x =
133	122	137	143	125	135	122	132	138	142	129	132	126	129
133	117	137	114	126	117	112	124	123	128	105	130	101	131
136	142	137	135	122	129	114	122	127	125	120	128	127	113
115	135	123	118	128	116	118	131	115	129	121	132	104	131
133	127	108	125	126	109	139	112	131	128	124	130	123	120
131	125	119	136	121	134	130	145	123	124	111	121	145	128
133	119	108	113	126	121	138	132	122	128	145	136	131	136
133	125	115	113	138	110	135	131	123	128	121	121	132	124
134	125	130	128	112	111	122	132	123	141	134	130	126	129
115	125	113	117	124	130	122	112	123	123	121	130	113	123
111	125	123	141	145	117	131	147	136	138	145	130	132	129
119	122	133	118	126	121	126	125	128	116	119	137	126	129
141	140	123	137	107	129	120	117	119	116	118	121	141	124
x[0, 0]	133
x[8, 3]	128
x[0, 5]	135
x[7, 6]	135
x[:, 2]	[137, 137, 137, 123, 108, 119, 108, 115, 130, 113, 123, 133, 123]
x[1]	[133, 117, 137, 114, 126, 117, 112, 124, 123, 128, 105, 130, 101, 131]
x[11, 10]	119
x[3, 4]	128
x[5, 12]	145
x[:, 0]	[133, 133, 136, 115, 133, 131, 133, 133, 134, 115, 111, 119, 141]
x[10, 7]	147
x[4]	[133, 127, 108, 125, 126, 109, 139, 112, 131, 128, 124, 130, 123, 120]
x[0, 6]	122
x[8, 6]	122
x[5, 11]	121
x[1, 5]	117
x[2, 12]	127
x[6, 2]	108
x[10, 2]	123
x[2, 10]	120
x[0, 8]	138
x[5, 8]	123
x[6, 12]	131
x[2, 5]	129
x[:, 11]	[132, 130, 128, 132, 130, 121, 136, 121, 130, 130, 130, 137, 121]
x[0, 12]	126
x[11, 0]	119
x[5, 6]	130
x[:, 5]	[135, 117, 129, 116, 109, 134, 121, 110, 111, 130, 117, 121, 129]
x[11]	[119, 122, 133, 118, 126, 121, 126, 125, 128, 116, 119, 137, 126, 129]
x[:, 8]	[138, 123, 127, 115, 131, 123, 122, 123, 123, 123, 136, 128, 119]
x[7, 2]	115
x[6, 10]	145
x[3, 9]	129
x[0, 2]	137
x[3]	[115, 135, 123, 118, 128, 116, 118, 131, 115, 129, 121, 132, 104, 131]
x[2, 11]	128
x[8, 1]	125
x[10, 4]	145

data =
[[128 129 128 127 128 129 128 126 128 126]
 [127 128 153 128 127 128 128 129 128 128]]
Rows and columns are counted from 0.
(0, 0) = 128
(1, 4) = 127
(0, 7) = 126
(1, 0) = 127
(1, 3) = 128
(0, 1) = 129
(1, 2) = 153

m =
[[129 130 133 141 149 153 149 140 133 130 128 127 128]
 [129 131 136 144 151 152 145 136 131 129 128 128 128]
 [128 130 135 142 150 153 147 138 132 129 128 128 128]
 [152 150 142 134 130 129 128 128 128 129 132 139 147]
 [129 131 135 143 150 152 146 138 132 129 129 128 128]
 [136 145 151 152 145 137 131 129 128 128 128 128 131]
 [128 129 128 128 128 130 135 143 151 152 146 137 131]
 [137 131 129 129 128 128 129 131 136 144 151 152 145]
 [152 151 143 136 130 128 128 128 128 129 131 137 146]
 [142 133 130 128 128 129 128 129 132 139 148 153 149]
 [129 128 128 128 129 131 135 143 151 152 145 137 131]
 [147 138 131 129 129 128 128 129 131 134 143 151 152]
 [150 152 148 139 132 130 128 128 128 128 129 134 141]
 [129 130 134 142 150 153 147 139 133 129 128 128 128]
 [128 128 128 129 129 133 141 149 152 149 140 133 130]]
Rows and columns are counted from 0.
(0, 0)	129
(2, 0)	128
(10, 4)	129
(3, 0)	152
(5, 9)	128
(5, 3)	152
(3, 2)	142
(2, 11)	128
(14, 8)	152
(14, 6)	141
(3, 12)	147
(12, 12)	141
(10, 6)	135
(7, 4)	128
(7, 6)	129
(1, 1)	131
(7, 9)	144
(8, 11)	137
(11, 10)	143
(3, 10)	132
(4, 0)	129
(11, 4)	129
(11, 11)	151
(14, 3)	129
(14, 2)	128
(1, 12)	128
(8, 3)	136
(7, 1)	131
(11, 3)	129
(9, 7)	129
(9, 11)	153
(0, 1)	130
(0, 4)	149
(8, 5)	128
(3, 4)	130
(5, 10)	128
(0, 3)	141
(14, 0)	128
(4, 6)	146

M =
[[128 127 134 120 135 126 111 128 114 148 124 137 131 137 132]
 [128 129 126 147 116 127 125 128 146 143 132 100 128 135 116]]
M[0][0] -> 128
M[1][6] -> 125
M[1][4] -> 116
M[:, 8] -> [114, 146]
M[0][1] -> 127
M[0] -> [128, 127, 134, 120, 135, 126, 111, 128, 114, 148, 124, 137, 131, 137, 132]
M[0][14] -> 132
M[:, 13] -> [137, 135]
M[1][7] -> 128
M[0][4] -> 135

a = [125 134 141 119 154 121 134]
a[0] => 125
a[4] => 154
a[5] => 121
a[1] => 134

W = 136,116,100,129,100,139,139,137
W[-8] = 136
W[-2] = 139
W[-5] = 129
W[-6] = 100

B = ((128, 128, 128, 128, 128, 128, 128, 128), (127, 132, 130, 128, 130, 129, 132, 130), (152, 110, 149, 136, 115, 125, 152, 110))
B[-3,-8] -> 128
B[-3,-1] -> 128
B[-3,-7] -> 128
B[1,-1] -> 130
B[-3] -> [128, 128, 128, 128, 128, 128, 128, 128]
B[-2,6] -> 132
B[-2,2] -> 130
B[-2,3] -> 128
B[:, 4] -> [128, 130, 115]
B[:, -6] -> [128, 130, 149]
B[-2,-3] -> 129

X =
[[127 111 115 118 127 109 137 113 107]
 [107 126 121 151 108 132 148 131 136]
 [143 142 110 123 121 121 112 114 139]]
X[0][0] = 127
X[1][3] = 151
X[1][1] = 126
X[0][1] = 111
X[1][0] = 107
X[2] = [143, 142, 110, 123, 121, 121, 112, 114, 139]
X[1] = [107, 126, 121, 151, 108, 132, 148, 131, 136]
X[0] = [127, 111, 115, 118, 127, 109, 137, 113, 107]
X[:, 2] = [115, 121, 110]
X[2][8] = 139
